Below are the code and all the weights of a small trained network. Each question names an input and a class and asks about switching units off, where a switched-off unit gives its printed mean instead of its output.

import numpy as np


def w(rows, s, z=0):
    codes = np.array(rows[::2]) - 128.0
    scale = np.full(codes.shape[1], s)
    scale[-1] = z or s
    return codes * scale


def norm(h):
    return h / np.sqrt((h * h).mean(-1, keepdims=True) + 1e-5)


def f(y):
    return y / 2 * (1 + np.tanh(0.7978845608 * (y + 0.044715 * y**3)))


def log_softmax(a):
    a = a - a.max(-1, keepdims=True)
    return a - np.log(np.exp(a).sum(-1, keepdims=True))


def net(x, mask):
    res = np.array(x, float).reshape(1, 2) / 4 @ E
    u = 0
    for l in range(4):
        y = f(norm(res) @ A[l][:, :-1].T + A[l][:, -1])
        res = res + np.where(mask[u : u + 7], y, B[l][:, -1]) @ B[l][:, :-1]
        u += 7
    return log_softmax(norm(res)[-1] @ U[:, :-1].T + U[:, -1])


A, B = {}, {}
E = w([
[55,104,2,1],'x0',
[27,40,214,53],'x1',
],0.0077)
A[0] = w([
[150,153,194,48,89],'L0N0',
[68,84,254,51,4],'L0N1',
[239,104,114,126,84],'L0N2',
[25,130,151,166,72],'L0N3',
[163,215,81,129,141],'L0N4',
[84,190,141,130,126],'L0N5',
[64,176,88,103,107],'L0N6',
],0.0071,0.0035)
B[0] = w([
[202,116,79,143,129],'L0N0',
[209,1,86,141,251],'L0N1',
[167,74,144,95,148],'L0N2',
[244,94,127,114,133],'L0N3',
[160,43,186,44,218],'L0N4',
[131,125,127,128,127],'L0N5',
[96,205,181,144,168],'L0N6',
],0.007,0.0029)
A[1] = w([
[1,116,159,162,73],'L1N0',
[140,111,199,105,68],'L1N1',
[112,204,87,201,80],'L1N2',
[60,63,139,164,2],'L1N3',
[214,103,113,191,94],'L1N4',
[162,110,194,157,146],'L1N5',
[110,200,151,58,56],'L1N6',
],0.0097,0.003)
B[1] = w([
[199,119,130,115,147],'L1N0',
[104,95,110,121,153],'L1N1',
[71,1,77,164,141],'L1N2',
[172,105,96,152,138],'L1N3',
[91,199,92,97,253],'L1N4',
[83,120,143,32,241],'L1N5',
[129,122,158,103,140],'L1N6',
],0.0075,0.004)
A[2] = w([
[63,171,230,44,148],'L2N0',
[243,120,67,113,145],'L2N1',
[75,64,95,100,179],'L2N2',
[208,191,62,144,1],'L2N3',
[138,139,254,206,160],'L2N4',
[178,92,96,82,128],'L2N5',
[238,229,49,148,24],'L2N6',
],0.0087,0.0038)
B[2] = w([
[163,159,178,202,249],'L2N0',
[109,138,212,180,216],'L2N1',
[170,168,131,165,253],'L2N2',
[141,6,137,87,173],'L2N3',
[96,185,36,2,224],'L2N4',
[136,173,131,182,205],'L2N5',
[121,28,102,136,232],'L2N6',
],0.0096,0.0043)
A[3] = w([
[86,225,81,57,148],'L3N0',
[126,116,102,151,159],'L3N1',
[145,1,158,94,75],'L3N2',
[103,172,148,236,34],'L3N3',
[127,204,104,89,56],'L3N4',
[86,229,150,146,3],'L3N5',
[69,114,172,117,129],'L3N6',
],0.01,0.0022)
B[3] = w([
[196,213,220,15,245],'L3N0',
[100,65,182,122,137],'L3N1',
[137,99,1,178,254],'L3N2',
[127,159,237,236,149],'L3N3',
[117,144,139,52,185],'L3N4',
[113,2,5,107,178],'L3N5',
[158,131,93,156,128],'L3N6',
],0.0089,0.0065)
U = w([
[174,42,19,152,183],'0',
[161,236,138,2,172],'1',
[157,176,221,248,118],'2',
[45,163,133,137,1],'3',
],0.016,0.008)

Each question gives the input, the list of numbers given to net, and the class t.
The units are the neurons (one row each of A and B). Each row of codes is followed by its name. A weight is (code - 128) times the scale printed after its matrix; where a second scale follows, it is the last column's (A, B and U).
mask holds one flag per neuron, layer by layer. A switched-off neuron (its flag False) gives its mean, the last column of its row in B, instead of its output. The means were averaged over made-up inputs and are rounded, as every weight is.
A unit's drop is (log p(t) with every unit on - log p(t) with that unit switched off) / (log p(t) with every unit on - log p(t) with every unit switched off).
unit that matters most: the unit with the biggest drop
k most important neurons: the k neurons with the biggest drops, biggest first
top k neurons in layer l: the k neurons of layer l with the biggest drops, biggest first
drop when u is switched off: that unit's drop, to one decimal
input [-3,1], class 2: most important neuron => [L1N5]
input [3,-3], class 2: 2 most important neurons => [L2N4, L1N4]
input [-4,4], class 0: 4 most important neurons => [L0N1, L1N5, L3N0, L0N6]
input [3,-2], class 2: 4 most important neurons => [L2N0, L2N4, L0N4, L1N4]
input [0,-3], class 2: 2 most important neurons => [L0N4, L2N4]
input [3,-1], class 2: 3 most important neurons => [L2N0, L2N4, L1N4]
input [-2,1], class 2: 2 most important neurons => [L2N0, L2N4]
input [-2,-1], class 2: 2 most important neurons => [L2N0, L2N4]
input [3,2], class 2: 3 most important neurons => [L2N4, L1N4, L3N3]
input [-7,6], class 1: top 2 neurons in layer 2 => [L2N4, L2N6]
input [0,-2], class 2: 2 most important neurons => [L0N4, L2N4]
input [-1,3], class 2: 2 most important neurons => [L0N4, L2N5]
input [7,8], class 0: 2 most important neurons => [L2N4, L1N4]
input [-1,0], class 2: unit that matters most => L2N0
input [-3,6], class 0: drop when L0N0 is switched off => 0.0
input [-8,2], class 1: drop when L2N4 is switched off => 1.4
input [6,8], class 0: drop when L2N4 is switched off => 0.3
